What each symbol does to the elements:
^: dl->dz, nl->cn, pm->bl, tq->ff, gl->hm, gb->nc, ph->cp, zb->hj, rz->hl, hh->rm, th->cz, bd->dp, zg->mt, mh->bp, fj->qm, dg->sc, mz->gg, cd->nm, rr->bz, cz->th, qd->pp, mp->lj, mt->zg, sq->gr, pq->qz, mf->bs, hd->lf, qg->zr, nr->dd, ng->pf, sg->bq, nf->ls, fd->hf, lf->hd, nj->pz, dz->dl, ff->tq, bl->pm, ql->rh, fz->ch, tl->hb, rd->gp, bs->mf, zp->zt, hm->gl, ls->nf, bz->rr, dp->bd, cp->ph, qb->lt, lt->qb, hb->tl, pp->qd, zr->qg, bq->sg, ch->fz, gg->mz, zf->hp, cn->nl, bp->mh, qm->fj, hf->fd, rh->ql, zq->bg, sc->dg, hj->zb, gp->rd, gr->sq, dd->nr, zt->zp, hp->zf, nm->cd, pz->nj, fc->fm, bg->zq, rm->hh, lj->mp, sz->sb, nc->gb, qz->pq, pf->ng, sb->sz, hl->rz, fm->fc
§: dl->cn, ht->ql, nl->dz, dj->rd, pm->nc, tq->fz, gl->fm, gb->bl, jf->mp, ph->hb, zb->sq, rz->ls, hh->bz, th->bp, zg->dd, mh->cz, fj->sm, gh->pp, dg->pz, mz->mc, cd->zp, rr->rm, cz->mh, mp->jf, mt->nr, sq->zb, hd->fd, qg->ng, nr->mt, jn->bs, ng->qg, sg->sz, nf->hl, fd->hd, lf->hf, nj->sc, dz->nl, ff->ch, bl->gb, ql->ht, fz->tq, tl->cp, cr->bg, rd->dj, bs->jn, zp->cd, hm->fc, ls->rz, bz->hh, dp->rg, cp->tl, qb->hp, lt->zf, rg->dp, hb->ph, pp->gh, zr->pf, bq->sb, ch->ff, sm->fj, zf->lt, cn->dl, bp->th, hf->lf, sc->nj, hj->gr, gr->hj, dd->zg, zt->nm, hp->qb, nm->zt, pz->dg, fc->hm, mc->mz, bg->cr, rm->rr, sz->sg, nc->pm, qz->zj, pf->zr, sb->bq, hl->nf, zj->qz, fm->gl
+: dl->mc, ht->pf, nl->gg, pm->lt, tq->fc, gl->ch, gb->hp, jf->nr, zb->cz, hh->zt, th->hj, bd->ls, zg->lj, mh->sq, fj->md, dg->sb, mz->cn, cd->rr, rr->cd, cz->zb, mp->mt, mt->mp, sq->mh, pq->hb, qg->rh, nr->jf, sg->nj, rl->rd, nf->dp, fd->zq, lf->cr, nj->sg, ff->fm, bl->qb, ql->zr, fz->hm, tl->qz, cr->lf, rd->rl, bs->jh, zp->rm, hm->fz, ls->bd, bz->nm, dp->nf, cp->zj, qb->bl, lt->pm, rg->hl, hb->pq, pp->jr, zr->ql, bq->pz, ch->gl, gg->nl, zf->nc, cn->mz, bp->gr, hf->bg, rh->qg, zq->fd, sc->sz, hj->th, gr->bp, zt->hh, hp->gb, nm->bz, pz->bq, fc->tq, mc->dl, jr->pp, bg->hf, rm->zp, lj->zg, sz->sc, nc->zf, md->fj, qz->tl, pf->ht, jh->bs, sb->dg, hl->rg, zj->cp, fm->ff
%: dl->th, nl->mh, dj->pf, pm->hl, tq->zp, gl->bz, gb->ls, jf->sb, rz->bl, hh->fm, th->dl, bd->hp, zg->nj, mh->nl, fj->hf, gh->cp, dg->nr, mz->gr, cd->fz, rr->hm, jq->bs, cz->dz, qd->hb, mp->bq, mt->pz, sq->gg, qg->gp, nr->dg, sg->lj, rl->ql, nf->nc, fd->qm, lf->sm, nj->zg, dz->cz, ff->zt, bl->rz, ql->rl, fz->cd, tl->pp, rd->zr, bs->jq, zp->tq, hm->rr, ls->gb, bz->gl, dp->zf, cp->gh, lt->rg, rg->lt, hb->qd, pp->tl, zr->rd, bq->mp, ch->nm, gg->sq, sm->lf, zf->dp, cn->bp, bp->cn, qm->fd, hf->fj, sc->dd, hj->mc, gp->qg, gr->mz, dd->sc, zt->ff, hp->bd, nm->ch, pz->mt, fc->rm, mc->hj, jr->qz, bg->md, rm->fc, lj->sg, nc->nf, md->bg, qz->jr, pf->dj, sb->jf, hl->pm, fm->hh
$: dl->hm, nl->fm, pm->lf, tq->mz, gl->dz, gb->fd, ph->sc, zb->nm, hh->mh, th->rr, zg->qd, mh->hh, fj->nf, gh->nr, dg->cp, mz->tq, cd->hj, rr->th, jq->rd, cz->bz, qd->zg, mp->jr, mt->pp, sq->zt, pq->sg, mf->qg, hd->bl, qg->mf, nr->gh, jn->pf, sg->pq, nf->fj, fd->gb, lf->pm, nj->hb, dz->gl, ff->gg, bl->hd, ql->jh, fz->mc, tl->pz, cr->lt, rd->jq, bs->zr, zp->gr, hm->dl, ls->qm, bz->cz, dp->md, cp->dg, lt->cr, hb->nj, pp->mt, zr->bs, bq->qz, gg->ff, sm->hl, zf->bg, cn->fc, bp->rm, qm->ls, hf->nc, zq->hp, sc->ph, hj->cd, gr->zp, zt->sq, hp->zq, nm->zb, pz->tl, fc->cn, mc->fz, jr->mp, bg->zf, rm->bp, nc->hf, md->dp, qz->bq, pf->jn, jh->ql, sb->zj, hl->sm, zj->sb, fm->nl
~: dl->gh, ht->lt, nl->qd, dj->hl, pm->pf, tq->mp, gl->dd, gb->qg, jf->fz, ph->cz, hh->nj, th->cp, zg->fm, mh->hb, fj->jq, gh->dl, dg->rr, mz->jr, cd->sb, rr->dg, jq->fj, cz->ph, qd->nl, mp->tq, mt->fc, sq->pq, pq->sq, mf->fd, qg->gb, nr->hm, jn->lf, ng->bl, sg->zt, rl->dp, nf->rd, fd->mf, lf->jn, nj->hh, ff->lj, bl->ng, ql->zf, fz->jf, tl->bp, rd->nf, bs->hf, zp->bq, hm->nr, ls->gp, bz->sc, dp->rl, cp->th, lt->ht, hb->mh, pp->cn, zr->nc, bq->zp, zf->ql, cn->pp, bp->tl, hf->bs, rh->hp, sc->bz, hj->zj, gp->ls, gr->qz, dd->gl, zt->sg, hp->rh, nm->sz, pz->rm, fc->mt, jr->mz, bg->jh, rm->pz, lj->ff, sz->nm, nc->zr, qz->gr, pf->pm, jh->bg, sb->cd, hl->dj, zj->hj, fm->zg
&: dl->sm, ht->sb, nl->qm, dj->nr, pm->rr, tq->dp, gl->rz, gb->hh, rz->gl, hh->gb, th->lf, bd->ff, zg->gp, mh->fd, fj->cn, dg->pf, mz->md, cd->lt, rr->pm, jq->pp, cz->hd, mp->rl, mt->rd, sq->zq, mf->hb, hd->cz, qg->nj, nr->dj, jn->cp, ng->sc, sg->rh, rl->mp, nf->fc, fd->mh, lf->th, nj->qg, ff->bd, bl->bz, ql->bq, fz->rg, tl->bs, cr->hj, rd->mt, bs->tl, zp->zf, hm->hl, ls->fm, bz->bl, dp->tq, cp->jn, qb->nm, lt->cd, rg->fz, hb->mf, pp->jq, zr->pz, bq->ql, sm->dl, zf->zp, cn->fj, bp->hf, qm->nl, hf->bp, rh->sg, zq->sq, sc->ng, hj->cr, gp->zg, gr->bg, zt->hp, hp->zt, nm->qb, pz->zr, fc->nf, bg->gr, rm->nc, nc->rm, md->mz, qz->jh, pf->dg, jh->qz, sb->ht, hl->hm, fm->ls

The rows follow the links: the fewer symbols apart two elements are, the more alike their rows tend to be.

Each row is also shifted at random along 3 hidden directions that mean nothing.

Some elements, each with a row of numbers:
nl
-92,274,-223,-75,164,198,-142,511,-195,280,44,37,19,206,-484,-1059,250,-48,-118,63,-72,-64,-294,147,333,-248,5,42,66,276,22,615,-199,71,231,-193,-112,73,-498,-493,455,-206
rg
-85,256,-141,-372,363,387,-339,-532,-302,-305,-236,93,101,99,253,147,-214,-19,22,90,371,94,-331,520,226,-251,-181,206,-358,188,-88,-51,523,-411,919,271,43,-83,287,-364,-281,52
dz
-582,135,329,-655,128,192,-284,112,-383,-89,-87,58,558,88,-56,-782,26,-111,69,160,80,241,-35,310,346,-283,308,-62,-204,316,260,198,-151,-120,626,-85,-216,-17,-155,-436,596,6
sm
-414,-343,42,-194,-206,-185,-37,-310,106,-70,44,353,208,-21,163,-641,221,-133,-47,-392,627,233,-207,708,-360,-170,-515,157,-540,11,2,-88,503,-699,325,-63,-240,-9,123,-164,209,90
hb
-670,-189,157,448,-469,-491,151,387,197,96,188,-126,-253,119,-223,-109,336,141,-116,-109,42,45,153,-232,-169,322,315,-159,556,33,-189,170,-455,370,-690,-304,-240,30,-249,410,404,103
pq
782,85,300,434,15,-243,-51,23,-256,-166,5,45,-138,162,-219,319,246,10,-80,120,349,252,473,-25,482,169,729,-405,753,-45,-489,74,-346,508,-152,58,-486,60,194,468,239,47
dd
-1093,-20,549,-425,181,65,0,173,-387,-44,-192,-210,320,167,270,-334,39,155,110,301,42,-42,-97,29,181,295,-28,-12,67,51,198,33,-144,67,447,-244,337,-79,157,-74,308,286
gr
872,-408,-531,545,-328,-814,244,-345,326,308,48,382,-298,-58,-340,504,353,-434,-127,-334,487,324,415,234,55,-82,53,177,171,24,-288,-88,188,374,-377,191,-568,-314,-39,86,-147,-291
zq
492,530,-400,203,482,725,-495,-176,28,-63,336,151,-157,-57,-572,62,-332,-19,34,-5,-297,28,73,-488,218,-491,454,-293,-39,140,-351,472,82,329,-278,206,-343,324,-232,-94,-242,-504
dl
-331,-325,-26,-462,-235,-310,20,-142,-133,-50,-212,-31,414,4,165,-626,103,-436,-3,-72,328,301,-159,511,0,-158,-113,246,-483,177,295,-9,181,-465,569,24,-107,-142,29,-428,424,-9
dg
-553,-218,435,-205,-601,-404,144,163,121,-493,-334,-464,381,-70,439,255,-454,254,114,235,-277,-81,135,-93,-225,205,85,-105,38,88,435,-282,-348,-219,288,-88,445,-84,-18,164,4,565
fz
877,118,0,-667,638,389,-30,-438,-491,176,-227,-26,324,-178,181,38,-233,-535,215,187,-46,72,78,32,525,-145,33,110,-583,168,589,-164,327,37,299,175,177,-199,433,-421,-29,-178
pm
91,93,28,-443,-401,188,-428,30,363,-445,-41,162,453,-82,284,-114,-578,558,369,1,-444,-73,-197,329,-415,-414,31,-44,-452,-65,25,-174,-112,-661,650,164,263,-188,-214,-38,-118,269
zr
886,-86,186,217,-310,90,15,354,282,-255,143,-248,-148,25,162,70,-105,557,-112,16,-327,-251,-149,-398,-497,221,-129,-52,162,-262,-146,-47,-198,-256,-258,-300,267,219,-143,401,-99,325
dp
9,-55,-717,288,486,160,127,-394,156,378,158,285,-542,77,-147,277,185,-221,-270,-134,271,-108,-316,159,50,-63,-752,312,-87,-140,-291,-40,581,-82,-107,110,59,15,234,-307,-497,-262
gh
-880,-519,394,-37,-302,-388,167,-158,-204,-160,-263,-397,235,105,342,-405,163,-249,-377,-85,424,305,-126,293,-78,271,-181,62,-175,31,246,-81,274,-380,294,-247,-39,204,339,-190,302,262
dj
266,-103,666,-547,190,501,118,-168,-208,-191,-7,-310,374,-20,427,-354,-124,-68,-65,22,24,106,-265,-272,-296,393,-259,-36,-482,-234,530,-113,143,-508,64,-338,487,231,427,56,192,203
cp
-725,-377,234,-4,-763,-428,46,-78,102,-441,-198,-631,218,-115,107,141,-201,-120,8,-109,-105,180,273,-267,-358,52,392,-172,-200,-7,367,-50,-102,-363,-27,13,-94,134,-9,106,195,237
hp
444,358,-218,272,495,291,-271,42,153,108,253,669,-267,-38,-241,496,-1,277,153,10,12,-237,22,105,185,-249,120,-176,285,-75,-770,-72,-49,365,-65,242,-196,-151,23,282,-300,-163
bp
674,-108,-414,279,-707,-471,-202,466,377,-151,29,-208,67,42,-316,-327,-147,199,18,-30,-285,-116,-102,196,-176,-416,185,83,121,250,-124,312,-306,-97,135,9,-197,-20,-648,-219,87,85
jn
-168,-250,578,106,-687,-543,-534,-181,185,-765,-65,-119,234,128,414,-28,-324,571,-137,-88,354,260,-66,385,-483,-11,417,-251,-104,-109,-396,-121,99,-626,575,-41,-184,237,-8,273,173,532
cz
-204,49,493,-457,-280,-16,-261,44,137,-51,10,261,652,-232,-127,-471,-161,-58,520,-132,-113,88,534,182,-104,-237,604,-254,-172,294,186,-65,-409,23,30,-7,-310,-266,-103,170,621,-191
bq
433,-324,-116,486,-278,-718,255,-31,54,-187,-203,-340,-462,130,41,891,-68,46,-239,130,161,28,157,-19,80,324,76,102,647,-60,-292,-294,-32,417,-168,57,25,-205,129,221,-308,263
cr
85,-320,-157,45,-100,-12,142,-901,332,13,161,374,48,-256,-65,629,136,-535,204,-485,551,424,471,25,-259,-243,-16,-43,-510,-179,14,-497,615,-163,-512,339,-446,-265,431,265,-125,-444
cn
309,-341,-469,176,-361,-604,336,265,162,372,22,142,-25,90,-92,-747,615,-249,-286,-262,332,127,-308,453,-129,47,-511,263,-36,104,-71,224,169,-35,-9,-166,-187,13,-355,-363,260,-20
ng
256,32,1083,-394,-32,199,-129,70,83,-251,162,207,423,-73,306,-69,89,384,295,94,146,-8,248,141,-159,437,297,-462,123,-290,12,-357,-290,-163,41,-335,82,-171,458,781,501,326
rl
630,-29,-54,288,339,69,165,-228,-247,11,22,19,-570,321,309,346,279,-37,-518,82,456,0,-375,-11,32,370,-431,117,272,-177,-301,-13,460,71,89,-7,131,420,357,-1,-403,104
mh
-7,118,-92,181,-443,-238,-200,611,277,210,218,188,8,-1,-482,-448,104,271,187,-24,-310,-107,191,145,-91,-217,315,-81,264,141,-233,318,-491,177,-210,-150,-249,-188,-691,113,310,-149
fm
-1235,12,-427,-13,314,89,462,477,80,767,194,85,-232,-42,-341,-494,430,-153,-70,-51,-249,-381,-222,-77,38,-29,-670,423,144,9,222,256,-177,300,-316,-144,359,-180,-376,-257,28,-228
fc
775,-221,-212,-214,37,-2,482,276,-11,656,-21,40,24,-68,-88,-600,281,-162,17,-134,-281,-331,-266,-48,-12,102,-690,419,-213,-29,423,160,-115,-25,-204,-152,448,12,-245,-367,63,-67
gp
221,-103,442,-75,467,400,408,261,-89,436,359,51,-252,59,-33,-475,684,29,-84,-36,5,-152,-139,-465,-140,696,-498,-110,219,-336,107,176,-25,166,-690,-532,355,273,188,474,321,-30
md
838,391,-441,235,372,401,-362,-271,-189,-77,85,97,-208,198,-167,-217,-1,-98,-396,53,247,136,-392,75,223,-337,-68,117,-74,102,-278,438,672,-167,341,95,-252,403,-41,-563,-309,-289
zb
452,268,242,-287,133,20,-395,-297,-315,-150,-127,217,357,-172,-107,137,-232,-166,295,78,190,349,506,254,492,-300,851,-367,-47,238,-66,-142,-54,258,347,258,-511,-340,282,-79,248,-160
mz
350,-385,-639,292,169,-312,475,-419,33,589,-25,327,-306,-53,-248,177,773,-973,-264,-381,571,356,85,63,227,64,-402,257,-53,80,78,-116,451,325,-523,193,-301,-32,211,-247,-7,-548
rh
-845,246,-139,547,290,276,-5,20,49,-127,96,-38,-529,104,-44,789,-141,310,-189,75,-261,-199,80,-508,144,221,111,-75,424,-318,-569,-15,-33,382,-338,124,48,264,68,332,-368,-29
bz
-868,-109,327,-297,-370,-449,66,143,250,182,55,325,455,-281,-25,-71,173,20,538,-6,-61,-131,417,454,-57,-93,97,3,-56,-32,143,-372,-502,86,84,-48,127,-716,18,369,222,111

Start here and follow the symbols in turn, left to right. Where do you end up?
Answers are names.
142,-91,-195,595,-82,-275,199,-194,219,-204,60,112,-633,129,66,959,42,224,-229,-56,204,-46,15,-305,-186,188,-242,-1,329,-321,-494,-168,294,161,-379,159,26,103,226,389,-588,23
^ & $: pq
218,-130,-82,-249,180,-106,-113,-593,-358,-79,-238,35,273,5,128,-37,162,-547,-77,-75,607,407,45,435,366,-231,131,161,-331,247,179,-101,436,-86,370,232,-329,-156,320,-386,86,-139
§ %: gr
627,-86,-363,-9,138,370,480,159,324,564,218,272,-228,-144,-84,-555,433,-179,81,-190,-35,-253,-407,-200,-447,56,-900,251,-350,-216,294,71,248,-261,-439,-299,380,100,-201,-120,-218,-326
$ ^ &: nl
148,15,524,-106,238,-67,291,476,-320,279,162,-42,29,155,-22,-453,575,73,-137,232,86,-45,-99,62,214,541,-295,79,451,-95,26,122,-398,338,12,-508,265,1,82,203,567,318
& ^: rd
-462,-238,-31,-313,-109,59,214,-250,165,136,5,329,229,-183,292,-372,233,-80,115,-207,379,7,-290,481,-371,-75,-670,227,-617,-158,310,-326,374,-600,322,-35,256,-139,143,-152,-13,208
% $: lf
505,-163,-97,-69,-185,-462,-130,-651,70,-181,-179,214,114,-297,13,456,-77,-514,183,-192,473,363,444,239,132,-214,433,-10,-260,188,106,-316,136,-74,2,357,-450,-318,302,59,-18,-163
§ § §: gr
119,-9,-30,-38,-207,-275,-386,-570,229,-498,-108,502,57,24,348,679,-245,220,258,-125,539,92,85,830,-91,-298,64,17,-151,-17,-430,-665,325,-342,656,419,-143,-590,340,141,-354,276
% &: fz
-333,235,-466,342,158,-280,-70,189,128,248,18,273,-311,-17,-313,622,-49,104,268,231,-66,-231,259,243,466,-298,245,-10,569,215,-455,-83,-357,606,-6,345,-183,-534,-189,46,-345,-61
§ % + §: fm
230,-357,-389,264,-227,-105,207,16,247,481,425,288,-227,21,-227,-540,661,-180,-207,-496,383,75,-373,56,-421,2,-638,260,-259,-188,13,182,332,-366,-498,-295,-134,211,-206,-155,-20,-292
§ $ $: sm
80,81,245,-59,78,301,-101,-553,-36,-500,-209,-225,-16,-25,385,844,-502,41,47,118,-5,165,145,-224,-83,-8,280,-138,-130,-93,-7,-440,264,-183,99,288,131,95,476,305,-404,110
§ & ~: zp
-994,76,-183,171,463,-337,-8,124,-537,108,-246,-203,-436,316,27,354,311,42,-357,289,258,-81,-268,115,515,387,-97,159,627,22,-484,136,-56,565,319,14,155,48,136,-153,-106,224
~ + $: nl
-75,206,297,-477,511,69,-112,-347,-513,157,-228,327,246,-26,65,-8,170,-259,246,235,455,94,-14,569,605,-69,44,-54,9,270,-11,-124,116,184,681,247,-21,-422,533,-197,141,3
§ % $: sq
754,63,-114,540,-60,47,-139,-170,59,-383,139,-178,-382,237,-85,559,-236,97,-354,44,105,154,-30,-382,-20,-26,238,-263,283,-130,-480,17,260,-84,-270,52,-359,482,92,140,-210,-87
& &: jh
-56,-249,192,-561,108,7,326,-147,-52,315,-165,5,449,-152,238,-403,126,-365,288,-172,24,-80,-27,233,-152,91,-508,320,-573,47,695,-178,28,-321,77,-93,381,-277,182,-246,179,4
^ & %: bl
